Here is a tiny trained network, its code and every weight. The questions are about switching its units off for an input and a class, where a switched-off unit gives its printed mean instead of its output.

import numpy as np


def w(rows, s, z=0):
    codes = np.array(rows[::2]) - 128.0
    scale = np.full(codes.shape[1], s)
    scale[-1] = z or s
    return codes * scale


def f(y):
    return np.maximum(y, 0)


def log_softmax(a):
    a = a - a.max(-1, keepdims=True)
    return a - np.log(np.exp(a).sum(-1, keepdims=True))


def net(x, mask):
    res = np.array(x, float).reshape(1, 6) / 4 @ E
    y = f(res @ A[0][:, :-1].T + A[0][:, -1])
    res = res + np.where(mask, y, B[0][:, -1]) @ B[0][:, :-1]
    return log_softmax(res[-1] @ U[:, :-1].T + U[:, -1])


A, B = {}, {}
E = w([
[53,18,83,91],'x0',
[131,148,219,2],'x1',
[121,128,133,133],'x2',
[150,124,112,114],'x3',
[52,217,75,95],'x4',
[130,127,125,124],'x5',
],0.0087)
A[0] = w([
[140,121,109,208,100],'N1',
[83,97,113,110,229],'N2',
[89,126,254,106,89],'N3',
[187,73,160,131,87],'N4',
[81,40,94,66,89],'N5',
[113,120,86,166,190],'N6',
[132,137,64,156,105],'N7',
[78,183,85,82,108],'N8',
[203,208,154,175,90],'N9',
[175,76,184,139,104],'N10',
[101,153,118,132,254],'N11',
[175,108,203,51,80],'N12',
[21,162,130,124,121],'N13',
[199,119,99,39,162],'N14',
[97,175,56,115,145],'N15',
[145,132,183,82,99],'N16',
[216,110,13,191,76],'N17',
[150,151,69,216,165],'N18',
[143,98,159,145,179],'N19',
[46,40,142,143,91],'N20',
[239,76,97,97,90],'N21',
[77,66,115,87,101],'N22',
[147,78,27,175,114],'N23',
[163,77,186,155,86],'N24',
[86,138,182,74,104],'N25',
[166,211,174,162,82],'N26',
[74,149,174,68,137],'N27',
[79,91,112,104,100],'N28',
[116,99,107,211,103],'N29',
[65,22,76,97,143],'N30',
[154,57,175,158,96],'N31',
[98,87,111,110,85],'N32',
[92,198,51,53,108],'N33',
[101,163,91,87,116],'N34',
[75,203,94,112,132],'N35',
[96,93,85,106,124],'N36',
],0.0093,0.0099)
B[0] = w([
[46,126,142,49,169],'N1',
[209,139,204,146,233],'N2',
[71,130,140,113,170],'N3',
[85,112,29,185,157],'N4',
[156,208,70,91,184],'N5',
[131,126,232,104,208],'N6',
[56,118,160,52,159],'N7',
[118,73,57,194,175],'N8',
[174,234,55,40,183],'N9',
[104,82,37,203,166],'N10',
[227,88,233,156,255],'N11',
[64,109,108,92,176],'N12',
[150,101,66,204,180],'N13',
[66,93,241,130,183],'N14',
[121,40,109,208,189],'N15',
[77,137,131,141,161],'N16',
[67,137,144,87,187],'N17',
[93,141,191,97,220],'N18',
[171,62,96,234,184],'N19',
[159,192,84,99,177],'N20',
[119,100,83,182,157],'N21',
[178,156,92,45,171],'N22',
[78,125,166,102,199],'N23',
[110,70,10,130,157],'N24',
[63,153,155,105,166],'N25',
[149,210,44,82,172],'N26',
[94,96,171,120,185],'N27',
[155,213,94,112,157],'N28',
[43,122,161,80,176],'N29',
[191,204,125,80,224],'N30',
[129,100,1,222,162],'N31',
[140,214,38,67,146],'N32',
[109,32,49,194,188],'N33',
[112,64,94,141,161],'N34',
[144,61,68,185,187],'N35',
[152,185,143,92,168],'N36',
],0.0057,0.01)
U = w([
[120,57,8,198,72],'0',
[183,238,54,85,54],'1',
[163,109,155,149,254],'2',
[2,118,151,97,38],'3',
[177,111,154,155,210],'4',
],0.0098,0.0069)

Each question gives the input, the list of numbers given to net, and the class t.
The units are the neurons (one row each of A and B). Each row of codes is followed by its name. A weight is (code - 128) times the scale printed after its matrix; where a second scale follows, it is the last column's (A, B and U).
mask holds one flag per neuron, in row order. A switched-off neuron (its flag False) gives its mean, the last column of its row in B, instead of its output. The means were averaged over made-up inputs and are rounded, as every weight is.
A unit's drop is (log p(t) with every unit on - log p(t) with that unit switched off) / (log p(t) with every unit on - log p(t) with every unit switched off).
The circuit of an input: a set's keep is (log p(t) with only the set's units on - log p(t) with every unit switched off) / (log p(t) with every unit on - log p(t) with every unit switched off). Starting from the 12 units with the biggest drops (on a tie, the unit counted first), units are removed one at a time, each time the one whose removal leaves the highest keep (on an exact tie, the one counted first), for as long as the keep stays at least 0.8.
circuit, biggest first: the units of the circuit, biggest drop first
unit that matters most: the unit with the biggest drop
top k neurons: the k neurons with the biggest drops, biggest first
drop when u is switched off: that unit's drop, to one decimal
input [-8,-8,-5,3,-4,5], class 1: circuit, biggest first -> (N9)
input [4,8,-8,-7,-8,0], class 0: circuit, biggest first -> (N31; N10; N24)
input [-4,3,-1,3,4,1], class 0: circuit, biggest first -> (N33; N6; N30)
input [-3,-8,0,-2,7,-8], class 3: circuit, biggest first -> (N18; N7)
input [-8,-3,3,6,-6,1], class 1: top 2 neurons -> (N9; N26)
input [5,3,2,-2,6,6], class 0: top 3 neurons -> (N33; N8; N13)
input [-8,-1,2,4,8,2], class 0: top 3 neurons -> (N33; N35; N15)
input [5,1,1,1,-4,4], class 1: top 2 neurons -> (N30; N5)
input [8,8,4,-3,-5,1], class 1: top 2 neurons -> (N5; N30)
input [6,-5,-6,4,4,-5], class 1: top 2 neurons -> (N30; N5)
input [5,6,5,-8,6,8], class 2: top 2 neurons -> (N2; N11)
input [-8,8,-5,8,-6,-5], class 1: top 2 neurons -> (N9; N26)
input [-8,-5,-6,-3,-4,-8], class 1: top 2 neurons -> (N9; N26)
input [6,-4,1,-5,5,2], class 1: unit that matters most -> N30
input [-5,-5,-6,0,7,-8], class 0: drop when N19 is switched off -> -0.1
input [-5,-6,4,-2,-4,7], class 3: drop when N1 is switched off -> 0.2
input [4,4,1,-8,5,5], class 2: drop when N8 is switched off -> -0.2
